Each row has a name. After each piece below comes the name of the row it's from, unless a question asks for something else. Each question is about the rows just above it. Places in a row count from 1.

[156 123 190  67] -> q14
[123 113 127 105] -> q341
[114 128 147 181] -> q618
[151  79 126 218] -> q713
[120 118 130 143] -> q120
[ 98  93 134 136] -> q181
[113 110  89 116] -> q859
[159 152 136 121] -> q161
[140 150 126 170] -> q211
[ 98  93 134  99] -> q987
Row and place of [152] in the named rows:
q161, 2
Where in the named rows is [114]?
q618, 1

[102  97 129 103  97  90 131 175 167 165  66  99  54  57 149 104 147 108
 104]  q194
[137 144 107 145 139 171 129  83  93  85 194 136 196 192 140 142 103  98
 140]  q551
[187 204 123 195 200 129 111 114 123  98 121 194 126 130 111 199  98 184
 130]  q703
[108] is at row and place
q194, 18
Where in the named rows is [139]?
q551, 5
Row and place of [149] in the named rows:
q194, 15
Row and place of [165] in the named rows:
q194, 10
Row and place of [83] in the named rows:
q551, 8
[66] is at row and place
q194, 11

[ 28  91 122 127 180 168  89 220]  q154
[ 80 182 145 131 147 117 105 218]  q568
[ 38  81 147 104 200 180  80 208]  q805
[ 74  73 128  97 180  94  53 130]  q374
[116 127 140 151 146 154  90 146]  q556
[ 54  88 107  99 152 115  99 171]  q540
[ 43  80 135 101 181 157  76 196]  q207
[ 28  49 139  85 191 126  96 224]  q12
[ 84 115 142 123 169 178 141 162]  q416
Where in the named rows is [142]?
q416, 3
[105] is at row and place
q568, 7
[154] is at row and place
q556, 6
Where in the named rows is [181]?
q207, 5

[109 102 137 110 108 113] : q336
[103 102  85 104 150 101] : q102
[167 102  85 110 106 113] : q305
[167 102  85 110 209 189] : q379
Where in the named rows is [101]?
q102, 6
Row and place of [209] in the named rows:
q379, 5
The row with [167 102  85 110 209 189] is
q379
Row and place of [103] in the named rows:
q102, 1
Where in the named rows is [137]?
q336, 3
Row and place of [150] in the named rows:
q102, 5
[109] is at row and place
q336, 1

[158 101 100  29 177 110 109 201 111 138] -> q160
[134 134 100  73  92 194 148 171 115 183] -> q259
[125 101 135  73 125 174 104 106 120 136] -> q56
[148 110 109  73  92 166 112 175  96 161] -> q735
[ 99 160 150  93  77  62  76 137 114 135] -> q692
[158 101 100  29 177 110 109 197 171 165] -> q150
[122 139 111  78  89 171 143 158  91 164] -> q366
[ 72  91 114  93 193 154 117 147 139 166] -> q952
[72] is at row and place
q952, 1
Row and place of [201] in the named rows:
q160, 8
Where in the named rows is [106]?
q56, 8
[122] is at row and place
q366, 1

[ 70  54  74  73 149  55  42 138 178 135 129 137 161  47 153 147 155]  q737
[ 91 101  93  83 161  87  91  86 136 183 172 205  62 105  49  55 170]  q427
[163 163 158 159 120 157 152 173 115  68  72  45 194 156 207 204  88]  q641
Row and place of [115] in the named rows:
q641, 9
[70] is at row and place
q737, 1
[153] is at row and place
q737, 15
[74] is at row and place
q737, 3
[178] is at row and place
q737, 9

[155  98 102 129 129 111  98  97 102 107  85 117 112 120 116 107 113 123
 106  99 100  90 123 132 123 103  95  97 107 104 102] : q17
[133 138 132 163 184 150 136 119 121 149 112 150 154 156 151 156 134 165
 146 129 146 111 180 191 227 137 115 131 137 150 140] : q149
[157 147 154 140 111 149 160 164 165 157 172 146 146 143 147 144 156 143
 150 161 144  99 112 106 100 153 161 158 154 151 154] : q345
[147 155 152 127 124 145 154 156 151 151 170 140 143 132 139 152 138 134
 151 157 149 164 133 123 145 153 162 153 149 152 155] : q221
[113] is at row and place
q17, 17
find: [147 155 152 127 124 145 154 156 151 151 170 140 143 132 139 152 138 134
 151 157 149 164 133 123 145 153 162 153 149 152 155]
q221
[139] is at row and place
q221, 15
[127] is at row and place
q221, 4
Where in the named rows is [119]?
q149, 8

[102  41 195  81  97 187 194 136 137]  q908
[102 150  42  81 141 187 194 169 151]  q731
[ 86 137 171 177 164 149 135 120  96]  q19
Where in the named rows is [42]?
q731, 3
Where do [102  41 195  81  97 187 194 136 137] appear?
q908
[96] is at row and place
q19, 9
[135] is at row and place
q19, 7
Row and place of [149] in the named rows:
q19, 6

[134 128 201  88 153 143 130 145 112 117 127 156 128 115 129 121 146 118
 123 104 116 129 131 134 113 145 111 108 126 151 113 150 110  98 114 122
 136 130 129 132 148 127 115 132 124 133 142 146 124 137 130 123] = q709
[131 167 126 130 148 109 115 103 134 147 127 101 124 145 116 124 105 136
 126 171 122 136 118 121 129 106 143 158 127  84 159 100 136 162 148 117
 148 144 112  85 124 127 113 115 165 172  99 124  93 149 169 125] = q266
[134 128 201  88 153 143 130 145 112 117 127 156 128 115 129 121 146 118
 123 104 116 129 131 134 113 145 111 108 126 151 113 150 110  98 114 122
  94 120 150 142 123 125 145 119 138 118 159 135 149 136 132 133] = q400
find: [134 128 201  88 153 143 130 145 112 117 127 156 128 115 129 121 146 118
 123 104 116 129 131 134 113 145 111 108 126 151 113 150 110  98 114 122
  94 120 150 142 123 125 145 119 138 118 159 135 149 136 132 133]
q400
Where in the named rows is [106]?
q266, 26
Row and place of [99] in the named rows:
q266, 47
[105] is at row and place
q266, 17

[ 71 190  74 105] : q993
[205  72 114 213] : q730
[106 121 122 197] : q971
[122] is at row and place
q971, 3
Row and place of [121] in the named rows:
q971, 2
[74] is at row and place
q993, 3
[105] is at row and place
q993, 4
Where in the named rows is [72]?
q730, 2

[148  84 129 125 197 165 163 211 139 191  87  86  81  84] : q76
[177  73 193 184 185 166 182 184 176  59  56  62  63  58] : q745
[ 79 187  67  66 110  97  81 132  63 116 172 159 173 153] : q580
[ 70 186  65  74 100  98  70 100  66 111 206 174 184 193] : q793
[ 65 182 110 106 113  74  83 161 109  88 155 118 155  32] : q954
[165  58 171 191 170 149 180 206 159 128  91  31  70  48] : q652
[31] is at row and place
q652, 12
[163] is at row and place
q76, 7
Row and place of [56] in the named rows:
q745, 11
[211] is at row and place
q76, 8

[ 97 119 129 119 136 131 115 126 121 148 122 118 119 156 123 149 108 141
 121 135 139 150 109 116 163 142 102 153  99 124 157 126 140 141 158 173
 112 129 152 138 138 137 129 134 126 138 139 139 122 129 130 123 140 122
 128 147  99 104 121 163 150] : q998
[104 109 102 121 142 133 122 130 134 143 135 115 120 132 145 144 104 157
 123 141 141 128  78  47 186 154  98 183 103 124 168  79 106 152 186 176
 119 145 156 134 134 148 146 128 167 128 149 128 109 139 115 134 131 107
 150 183  82 106 129 160 149] : q210
[141 149 145 107 136 125 138 116 115 143 139 129 133 116 148 146 141 137
 134 138 129 121 145 128 131 139 148 149 135  95 142 147 141 127 154 121
 100 128 117 131 143 125 113 137 135 132 151 117 117 128 127 108 120 134
 104 122 128 132 114 104 145] : q762
[148 107 149 125 141 153 133  95 132 137 125 106  92 155 123 189 122 161
 102 122 144 162 123 109 169 146 107 183  84 129 150 161 129 144 158 134
 100 173 156 163 167 140 112 160 139 148 145 143 112 154  95 107 139 137
  93 152 105  96 148 140 153] : q62
[ 68 119 125 125 148 121  96 132 121 146 113 130 133 164 135 124 106 133
 128 145 125 140  97 102 171 132 101 144  99 115 154 110 147 145 158 189
 119 112 166 131 128 130 136 116 129 139 133 136 127 109 138 121 141 114
 155 156  92 104 103 167 142] : q504
[126 118 133 122 132 136 128 115 125 142 130 115 109 143 120 162 114 149
 115 131 145 148 114 119 158 141 109 159 100 132 150 139 132 136 154 151
 112 144 150 143 151 147 125 143 130 138 137 139 118 142 116 120 137 130
 114 143 113 103 136 150 152] : q92
[128 146 133 109 128 133 142 126 117 153 130 111 134 132 137 151 129 139
 131 144 137 122 124 123 138 143 133 143 122 104 155 140 145 129 162 140
  99 121 114 129 130 129 128 134 128 126 136 120 106 135 135 128 127 132
 108 123 132 139 128 124 151] : q808
[106 108 100 122 142 134 122 130 135 144 136 115 121 131 147 144 104 157
 123 141 141 128  78  44 187 155  98 185 104 125 169  76 103 152 186 175
 120 146 155 134 135 150 146 128 169 128 149 128 108 141 114 135 131 106
 150 184  82 106 130 159 149] : q968
[105 117 129 121 136 131 117 123 119 148 123 117 119 153 126 150 107 142
 118 133 139 150 114 118 163 141 105 153  99 131 155 125 137 139 152 171
 115 132 152 138 139 142 128 135 126 138 137 139 122 124 125 123 139 120
 124 144 103 100 127 158 153] : q493
[102 126 121 115 126 125 124 126 112 158 128 109 117 147 117 161  94 151
 115 157 158 147  97 112 169 150 102 158  89 134 165 119 142 138 170 191
 107 121 155 133 147 159 134 137 120 135 135 135 117 139 128 125 138 124
 128 151 108  94 131 167 172] : q159
[147 167 148  93 143 117 144 117 109 151 145 135 137 103 162 150 145 147
 138 149 130 109 155 125 123 144 161 156 155  80 145 149 151 123 167 117
  91 128 111 128 150 122 103 138 140 133 164 108 108 126 127  99 114 141
  98 122 127 138 105  89 152] : q237
[141 149 145 107 136 125 138 116 115 143 139 129 133 116 148 146 141 137
 134 138 129 121 145 128 131 139 148 149 135  95 142 147 141 127 154 121
 100 128 117 131 143 125 113 137 135 132 151 117 117 128 127 108 120 134
 104 122 128 132 114 104 145] is in which row?
q762
find: [128 146 133 109 128 133 142 126 117 153 130 111 134 132 137 151 129 139
 131 144 137 122 124 123 138 143 133 143 122 104 155 140 145 129 162 140
  99 121 114 129 130 129 128 134 128 126 136 120 106 135 135 128 127 132
 108 123 132 139 128 124 151]
q808

[131 124 125 130 126 129 126 126 124 131 128 126]  q304
[ 92 155 118 123 138  39 124 196 200  38 130 141]  q126
[ 92 155 118 123 138 127 141 196 200  38 181 130]  q465
Where in the named rows is [39]?
q126, 6
find: [ 92 155 118 123 138  39 124 196 200  38 130 141]
q126
[129] is at row and place
q304, 6

[187  97  98  55 160]  q138
[187  97  98 127 133]  q247
[134  97  54  98 160]  q694
find: [187  97  98  55 160]
q138
[133] is at row and place
q247, 5
Which row holds [187  97  98 127 133]?
q247
[55] is at row and place
q138, 4
Row and place of [54] in the named rows:
q694, 3

[119 193  84 195] -> q836
[118  66  85 194] -> q214
[141 140 122 222] -> q422
Row and place of [140] in the named rows:
q422, 2
Row and place of [85] in the named rows:
q214, 3
Row and place of [195] in the named rows:
q836, 4
[66] is at row and place
q214, 2
Where in the named rows is [119]?
q836, 1
Row and place of [194] in the named rows:
q214, 4
[222] is at row and place
q422, 4

[160 187 176 124  87  50  78 141 167 148 142 114  75  67 108 158 186 177
 147 103  66  88 113 166]  q886
[160 187 176 124  87  50  78 141 149 198  88 114  75  67 108 158 186 177
 147 103  66  89 113 166]  q935
[160 187 176 124  87  50  78 141 167 198 149 114  75  67 108 158 186 177
 147 103  66  88 113 166]  q655
The row with [160 187 176 124  87  50  78 141 149 198  88 114  75  67 108 158 186 177
 147 103  66  89 113 166] is
q935
The row with [160 187 176 124  87  50  78 141 167 198 149 114  75  67 108 158 186 177
 147 103  66  88 113 166] is
q655
Row and place of [89] in the named rows:
q935, 22

[124 126 135 127 140]  q669
[ 47 170  71  93  74]  q683
[ 93  50 176 171 153]  q887
Row and place of [171] in the named rows:
q887, 4
[127] is at row and place
q669, 4

[207 139  65 211 152 192  53  46 121 154 160  91 191  65]  q97
[182 116  90 209 110  89 133  70 165 157 163  67  75 166]  q593
[189 124 142 120 116 158 106 133 146  49 164 103 109 142]  q804
[ 94 136 134 171 107 180 165  73  61  69 137 186  75 111]  q459
[208 156 149 199  95 185 183 115  69  75 157  68 101 179]  q289
[ 87 183 182  44 211 120 193 173 189 129 154 140 172  89]  q879
[183 166  45 194 206 189 196 131 148 118  99 189  65 115]  q906
[ 64 114 137 130 175 130 194 114  54  59 163  62 123 201]  q6
[140 188 142 163 151  65  54 135  84 110  65 190 116 160]  q665
[180 198  56 187 136  74 100 203 168 123  89  91  85  63]  q651
Where in the named rows is [186]?
q459, 12
Row and place of [158] in the named rows:
q804, 6
Row and place of [85] in the named rows:
q651, 13
Where in the named rows is [149]?
q289, 3

[120 124 110 120 105 129 141 115 128 117 132  95 120 141 127 113 125 123
  88 114 131 115 134 109 127 136 114 136 108 126 128 127 129 132 118 144
 121 101 114 137 128 100 147 124 148 119 124 125 137 131 128 123 122]  q599
[119 123 151 135 120 138 109 122 108 132 132 136 140 119 136 155 128 105
 141 150 125 141 120  97 110 134 134 130 118 117 109 116 119 123 112 146
 119 217 108 125 132 145 114 125 143 136 145 128  82 111 127 115 120]  q21
[130 125 126 107 137 132 124 135 125 145 125 140  86 130 138 121 122 158
 142 133 127 123 140 129 129 145 116 138 103 107 122 115 106 145 141 129
 128 143 143 145 128 126 130 117 138 120 110 156  55 139 125 162 130]  q143
[116 127 127 141 116 114 101 126 128 127 123 125 186 108 119 159 125 111
 161 143 137 132 148 112 152 138 118 127 113 100 149 125 126 125 149 132
 133 165 128 126 119 137 128 150 128 121 146 113 145 107 131 160 127]  q901
[155 132 126 142 139 130 122 125 123 131 125 135 132 137 133 120 132 139
 129 128 140 131 135  87 131 134 142 142 151 115  92 143 133 119 135 136
 129 192 136 149 133 104 116 116 119  94 106 107 122 135 131 105 134]  q275
[138 118 111 111 107 116 162 131 128 137 126 153  95 109 116 142 131 198
 133 110 135 137 126 109 119 136 140 126 109 122 126 108 108 136 128 132
 127 114 137 135 128 153 124 130 130  70 124 139 144 139 126  94 132]  q227
[164 125 129 103 135 118 152 131 120 149 119 128 120 124 123 134 118 144
 126 132 144 119 115 129 149 112 152 126 131 163 119 125 105 106 100 123
 138 175 119 127 133 126 132 146 143 164 132 144 121 129 122 192 125]  q187
[132 125 108 137 102 127 149 122 116 120 126 135 125 148 130  57 134 125
 131 129 127 128 159 125 143 121 143 131 128 149  97 126  89 119 125 132
 122  86 123 116 140 133 116 134 149 150 103 143 129 128 135 105 129]  q849
The row with [164 125 129 103 135 118 152 131 120 149 119 128 120 124 123 134 118 144
 126 132 144 119 115 129 149 112 152 126 131 163 119 125 105 106 100 123
 138 175 119 127 133 126 132 146 143 164 132 144 121 129 122 192 125] is
q187
The row with [130 125 126 107 137 132 124 135 125 145 125 140  86 130 138 121 122 158
 142 133 127 123 140 129 129 145 116 138 103 107 122 115 106 145 141 129
 128 143 143 145 128 126 130 117 138 120 110 156  55 139 125 162 130] is
q143
Which row holds [116 127 127 141 116 114 101 126 128 127 123 125 186 108 119 159 125 111
 161 143 137 132 148 112 152 138 118 127 113 100 149 125 126 125 149 132
 133 165 128 126 119 137 128 150 128 121 146 113 145 107 131 160 127]?
q901

[ 60 119  46 179] = q780
[ 69 116  74 191] = q230
[ 67 120  68 187] = q558
[119 126 118 137] = q152
[102 142 174 148] = q256
[ 54 125  34 173] = q503
[ 86 193 103 172] = q966
[121 166 108 130] = q281
[ 54 123  35 173] = q507
[120 115  75 194] = q252
Where in the named rows is [194]?
q252, 4
Where in the named rows is [148]?
q256, 4
Row and place of [74] in the named rows:
q230, 3
[69] is at row and place
q230, 1

[194 157  93 168 164 136  94 171  95 171  98 130  95 179  85 111 171 104]  q258
[ 93 134  88 180 167 126  96 163  95 150  96 128  88 127  96  87 156  84]  q768
[100 167  96 143 171 120  95 166 101 143  96 130 104  94  98 104 167 101]  q725
[ 98 164 103  83 173 116  96 168  89 168  97 133  95 193 106 113 165  94]  q188
[126] is at row and place
q768, 6
Where in the named rows is [133]?
q188, 12
Row and place of [193] in the named rows:
q188, 14
Where in the named rows is [84]?
q768, 18
The row with [100 167  96 143 171 120  95 166 101 143  96 130 104  94  98 104 167 101] is
q725

[164 179 204 206 166 117 134 203 163 202]  q664
[187 179 204 206 167 117 134 203 163 120]  q216
[187 179 204 206 166 117 134 203 163  86]  q532
Row and place of [167] in the named rows:
q216, 5
Where in the named rows is [202]?
q664, 10
Which row holds [187 179 204 206 167 117 134 203 163 120]?
q216
find: [187 179 204 206 166 117 134 203 163  86]
q532
find: [164 179 204 206 166 117 134 203 163 202]
q664
[164] is at row and place
q664, 1
[86] is at row and place
q532, 10

[173 192 172  68 171 116  37 119 163  41 114  95 194 169] -> q226
[173 192 172  68 174 116  37 119 163  41 114  95 194 169] -> q666
[173 192 172  68 174 116  37 119 163  41  60 145 177 110] -> q65
Where in the named rows is [60]?
q65, 11
[177] is at row and place
q65, 13

